Below is a small trained network, with its code and all its weights. Each question gives an input and a target symbol and asks what happens when units are switched off, that is, made to give their printed mean instead of their output.

import numpy as np


def w(rows, s, z=0):
    codes = np.array(rows[::2]) - 128.0
    scale = np.full(codes.shape[1], s)
    scale[-1] = z or s
    return codes * scale


def norm(h):
    return h / np.sqrt((h * h).mean(-1, keepdims=True) + 1e-5)


def f(y):
    return np.maximum(y, 0)


def softmax(a):
    e = np.exp(a - a.max(-1, keepdims=True))
    return e / e.sum(-1, keepdims=True)


def log_softmax(a):
    a = a - a.max(-1, keepdims=True)
    return a - np.log(np.exp(a).sum(-1, keepdims=True))


def net(x, mask):
    ids = ['ΓΞΠΨαβεστφ'.index(c) for c in x.split()]
    T = len(ids)
    res = E[ids] + P[:T]
    r = norm(res)
    for j in range(2):
        rows = slice(2 * j, 2 * j + 2)
        q, k, v = (r @ M[0][rows].T for M in (Q, K, V))
        z = softmax(np.where(np.tri(T) > 0, q @ k.T / 2**0.5, -1e9)) @ v
        o = O[0][rows]
        res = res + np.where(mask[j], z, o[:, -1]) @ o[:, :-1]
    y = f(norm(res) @ A[0][:, :-1].T + A[0][:, -1])
    res = res + np.where(mask[2:18], y, B[0][:, -1]) @ B[0][:, :-1]
    return log_softmax(norm(res)[-1] @ U[:, :-1].T + U[:, -1])


Q, K, V, O, A, B = {}, {}, {}, {}, {}, {}
E = w([
[220,61,101,97],'Γ',
[16,172,38,135],'Ξ',
[86,125,129,81],'Π',
[110,188,233,126],'Ψ',
[104,144,159,155],'α',
[181,91,169,140],'β',
[149,216,141,144],'ε',
[152,123,66,173],'σ',
[72,6,8,147],'τ',
[66,188,102,42],'φ',
],0.019)
P = w([
[50,76,119,254],'0',
[59,50,100,192],'1',
[90,21,102,156],'2',
[109,32,95,131],'3',
[142,28,99,107],'4',
[146,75,89,80],'5',
[162,87,95,58],'6',
[189,99,95,39],'7',
[205,101,88,25],'8',
],0.004)
Q[0] = w([
[34,151,191,168],'h1',
[246,120,173,219],'h1',
[188,190,88,101],'h2',
[170,42,101,202],'h2',
],0.011)
K[0] = w([
[2,115,156,203],'h1',
[147,167,207,87],'h1',
[191,236,79,96],'h2',
[170,125,131,65],'h2',
],0.0095)
V[0] = w([
[158,9,151,23],'h1',
[227,130,29,100],'h1',
[243,170,6,43],'h2',
[117,1,13,61],'h2',
],0.0044)
O[0] = w([
[61,2,187,175,11],'h1',
[164,64,103,115,219],'h1',
[105,76,89,191,169],'h2',
[182,205,118,164,134],'h2',
],0.0074,0.0012)
A[0] = w([
[145,163,198,219,71],'n1',
[106,155,235,36,181],'n2',
[131,165,178,247,48],'n3',
[109,153,55,117,120],'n4',
[188,159,117,105,169],'n5',
[189,130,198,154,166],'n6',
[116,113,41,48,208],'n7',
[117,176,65,88,174],'n8',
[146,186,139,114,66],'n9',
[134,72,118,156,67],'n10',
[196,67,178,155,172],'n11',
[152,187,173,92,95],'n12',
[56,105,94,131,3],'n13',
[34,110,165,137,74],'n14',
[156,95,48,107,150],'n15',
[171,105,197,139,186],'n16',
],0.014,0.0044)
B[0] = w([
[87,254,157,129,164],'n1',
[205,97,52,126,222],'n2',
[115,231,146,168,157],'n3',
[105,120,194,220,215],'n4',
[120,57,91,153,192],'n5',
[66,224,107,105,184],'n6',
[181,152,172,146,255],'n7',
[148,84,213,104,236],'n8',
[115,109,108,31,171],'n9',
[167,117,77,47,179],'n10',
[144,187,47,116,208],'n11',
[105,107,36,137,188],'n12',
[1,133,192,74,147],'n13',
[58,60,89,179,147],'n14',
[187,138,135,185,243],'n15',
[93,119,59,65,179],'n16',
],0.0078,0.0083)
U = w([
[108,203,89,137,215],'Γ',
[155,145,136,229,114],'Ξ',
[169,108,165,124,121],'Π',
[140,116,134,151,13],'Ψ',
[204,125,209,96,133],'α',
[106,94,192,101,212],'β',
[70,10,97,164,100],'ε',
[136,117,129,145,2],'σ',
[175,76,75,46,125],'τ',
[56,115,168,183,185],'φ',
],0.014,0.0041)

Each question gives the input, a string of symbols that net reads in full, and the target symbol t.
The units are the heads (2 rows each of Q, K, V and O) and the neurons (one row each of A and B). Each row of codes is followed by its name. A weight is (code - 128) times the scale printed after its matrix; where a second scale follows, it is the last column's (O, A, B and U).
mask holds one flag per unit, heads first, then neurons. A switched-off unit (its flag False) gives its mean, the last column of its rows in O or B, instead of its output. The means were averaged over made-up inputs and are rounded, as every weight is.
A unit's drop is (log p(t) with every unit on - log p(t) with that unit switched off) / (log p(t) with every unit on - log p(t) with every unit switched off).
The circuit of an input: a set's keep is (log p(t) with only the set's units on - log p(t) with every unit switched off) / (log p(t) with every unit on - log p(t) with every unit switched off). Starting from the 12 units with the biggest drops (on a tie, the unit counted first), units are removed one at a time, each time the one whose removal leaves the highest keep (on an exact tie, the one counted first), for as long as the keep stays at least 0.8.
units of the circuit, in order: the units of the circuit, biggest drop first
k most important neurons: the k neurons with the biggest drops, biggest first
drop when u is switched off: that unit's drop, to one decimal
input φ Ψ τ φ, target β: 2 most important neurons -> (n13; n14)
input α σ σ φ β σ ε Π, target α: units of the circuit, in order -> (n7)
input β Π φ, target β: units of the circuit, in order -> (h1; n8; n11)
input α ε σ τ Γ ε β Π φ, target α: units of the circuit, in order -> (n7; n8)
input φ σ α, target Γ: 2 most important neurons -> (n1; n3)
input α β φ, target τ: 2 most important neurons -> (n2; n12)
input β ε Γ α σ Π τ ε α, target τ: 2 most important neurons -> (n2; n9)
input α φ σ ε ε, target τ: 2 most important neurons -> (n9; n12)
input σ τ σ φ τ φ, target α: 2 most important neurons -> (n7; n8)
input τ β Π, target ε: 3 most important neurons -> (n14; n2; n13)
input ε σ σ ε, target τ: drop when n15 is switched off -> 0.2
input Ξ τ σ α α β β, target τ: drop when h1 is switched off -> 0.3
input τ φ σ α Γ σ Π Π β, target Γ: drop when h1 is switched off -> -0.1
input τ ε α Ψ α Ψ, target τ: units of the circuit, in order -> (n2)
input β Ψ ε τ Π Π, target ε: drop when n14 is switched off -> 0.8
